Below are the code and all the weights of a small trained network. Each question names an input and a class and asks about switching units off, where a switched-off unit gives its printed mean instead of its output.

import numpy as np


def w(rows, s, z=0):
    codes = np.array(rows[::2]) - 128.0
    scale = np.full(codes.shape[1], s)
    scale[-1] = z or s
    return codes * scale


def f(y):
    return np.maximum(y, 0)


def log_softmax(a):
    a = a - a.max(-1, keepdims=True)
    return a - np.log(np.exp(a).sum(-1, keepdims=True))


def net(x, mask):
    res = np.array(x, float).reshape(1, 6) / 4 @ E
    y = f(res @ A[0][:, :-1].T + A[0][:, -1])
    res = res + np.where(mask, y, B[0][:, -1]) @ B[0][:, :-1]
    return log_softmax(res[-1] @ U[:, :-1].T + U[:, -1])


A, B = {}, {}
E = w([
[148,102,36,122,56,151,193,134],'x0',
[149,115,117,140,133,119,113,148],'x1',
[110,236,71,65,169,92,110,117],'x2',
[246,111,134,45,146,139,125,46],'x3',
[130,124,126,131,134,129,130,132],'x4',
[55,68,109,112,134,57,119,42],'x5',
],0.012)
A[0] = w([
[85,73,137,85,110,94,104,102,74],'n0',
[182,102,74,93,134,166,168,76,137],'n1',
[79,144,126,173,100,118,106,147,65],'n2',
[43,129,113,183,118,117,153,187,120],'n3',
[94,71,95,115,146,87,115,112,86],'n4',
[113,166,40,75,160,135,107,147,36],'n5',
[85,135,109,171,115,130,136,141,88],'n6',
[70,129,155,188,159,116,148,169,129],'n7',
[160,174,142,128,112,161,136,165,84],'n8',
[112,192,103,93,138,76,109,160,71],'n9',
[135,147,182,164,176,83,140,121,5],'n10',
[114,93,75,122,93,111,172,105,72],'n11',
[117,167,87,100,150,133,104,116,59],'n12',
[117,96,72,162,122,39,115,76,104],'n13',
[132,113,61,117,95,150,143,140,101],'n14',
[99,74,113,81,143,101,149,108,70],'n15',
[105,154,253,144,210,138,27,110,61],'n16',
[98,98,154,147,156,51,102,84,66],'n17',
[76,73,138,95,118,81,94,103,121],'n18',
[154,166,143,144,131,154,151,188,73],'n19',
[70,139,70,167,93,139,188,157,159],'n20',
[197,108,181,95,167,106,152,96,154],'n21',
[141,82,223,141,119,152,131,151,70],'n22',
[130,60,165,163,73,181,137,126,107],'n23',
[70,151,158,145,125,117,110,186,104],'n24',
[128,115,18,122,59,174,209,136,44],'n25',
[147,165,179,119,119,165,99,157,98],'n26',
[144,113,143,104,126,141,131,92,87],'n27',
[114,228,98,92,158,102,108,136,65],'n28',
[132,38,222,164,92,158,166,118,69],'n29',
[157,163,132,141,109,183,137,176,152],'n30',
[193,112,160,79,140,147,128,81,103],'n31',
[121,55,163,116,116,161,144,153,74],'n32',
[175,162,161,101,127,199,161,193,57],'n33',
],0.011,0.0028)
B[0] = w([
[117,156,140,159,177,158,135,105,182],'n0',
[152,90,123,120,102,159,73,136,207],'n1',
[131,104,117,126,93,147,111,86,184],'n2',
[151,101,102,132,108,177,59,93,231],'n3',
[127,138,152,168,148,142,163,72,181],'n4',
[82,124,81,106,133,113,158,157,189],'n5',
[140,113,120,121,108,146,100,114,177],'n6',
[165,122,107,113,101,160,89,91,212],'n7',
[126,173,132,188,148,138,165,61,192],'n8',
[83,139,97,111,129,98,127,144,194],'n9',
[149,120,157,105,119,121,131,163,165],'n10',
[150,129,164,128,135,140,145,156,180],'n11',
[114,130,94,115,133,111,140,137,173],'n12',
[113,166,167,186,174,153,154,88,198],'n13',
[151,133,182,95,146,118,126,194,177],'n14',
[129,134,142,174,134,129,133,102,173],'n15',
[201,95,177,77,103,99,133,254,254],'n16',
[151,144,149,165,137,126,145,113,197],'n17',
[129,154,160,161,152,133,168,95,197],'n18',
[134,157,129,176,151,148,146,57,198],'n19',
[163,80,146,103,93,145,91,113,214],'n20',
[165,108,88,115,80,157,74,97,204],'n21',
[96,120,89,118,154,84,142,163,196],'n22',
[72,120,81,90,149,94,165,148,216],'n23',
[146,102,122,122,100,167,82,117,203],'n24',
[202,116,202,93,121,104,164,230,226],'n25',
[112,190,173,175,170,129,154,94,189],'n26',
[148,109,96,124,110,165,135,113,160],'n27',
[75,130,84,114,131,95,153,150,219],'n28',
[53,125,72,112,125,55,154,150,230],'n29',
[113,149,153,183,155,132,174,71,211],'n30',
[154,95,99,130,70,179,70,73,206],'n31',
[95,118,92,99,172,102,130,110,183],'n32',
[126,159,131,180,143,154,149,67,224],'n33',
],0.01,0.014)
U = w([
[160,102,100,133,56,172,35,80,109],'0',
[130,167,211,219,189,134,207,62,68],'1',
[179,120,247,102,113,101,159,212,251],'2',
[68,129,2,107,147,57,187,140,62],'3',
],0.01,0.0027)

Each question gives the input, the list of numbers given to net, and the class t.
The units are the neurons (one row each of A and B). Each row of codes is followed by its name. A weight is (code - 128) times the scale printed after its matrix; where a second scale follows, it is the last column's (A, B and U).
mask holds one flag per neuron, in row order. A switched-off neuron (its flag False) gives its mean, the last column of its row in B, instead of its output. The means were averaged over made-up inputs and are rounded, as every weight is.
A unit's drop is (log p(t) with every unit on - log p(t) with that unit switched off) / (log p(t) with every unit on - log p(t) with every unit switched off).
most important unit: the unit with the biggest drop
k most important neurons: the k neurons with the biggest drops, biggest first
drop when u is switched off: that unit's drop, to one decimal
input [5,-4,-5,-7,5,-6], class 0: most important unit -> n3
input [0,-3,-8,-7,-8,-6], class 3: 3 most important neurons -> (n29; n23; n22)
input [-5,8,8,-4,6,-7], class 3: 4 most important neurons -> (n28; n9; n5; n13)
input [5,5,-1,-7,-5,-6], class 0: 2 most important neurons -> (n3; n20)
input [-5,-3,-8,0,-1,7], class 3: 3 most important neurons -> (n29; n23; n22)
input [3,7,0,-2,1,-2], class 2: 3 most important neurons -> (n31; n25; n21)
input [1,8,8,6,2,-8], class 1: 2 most important neurons -> (n33; n8)
input [-2,0,6,-5,-4,-4], class 3: 4 most important neurons -> (n28; n9; n31; n5)
input [5,5,7,5,3,-5], class 3: 3 most important neurons -> (n5; n28; n16)
input [-6,-6,-4,2,-3,-5], class 2: 2 most important neurons -> (n16; n13)
input [5,1,4,-6,-4,0], class 0: 2 most important neurons -> (n3; n16)
input [-7,6,7,2,8,6], class 2: 2 most important neurons -> (n16; n29)
input [-5,-4,-5,-6,2,0], class 0: 3 most important neurons -> (n3; n7; n25)
input [2,-1,6,1,6,7], class 1: most important unit -> n13
input [0,8,3,3,6,-4], class 1: drop when n3 is switched off -> 0.5
input [1,-7,-5,-8,-3,-6], class 0: drop when n3 is switched off -> 0.1
input [1,7,4,-5,-3,-7], class 1: drop when n30 is switched off -> 0.2
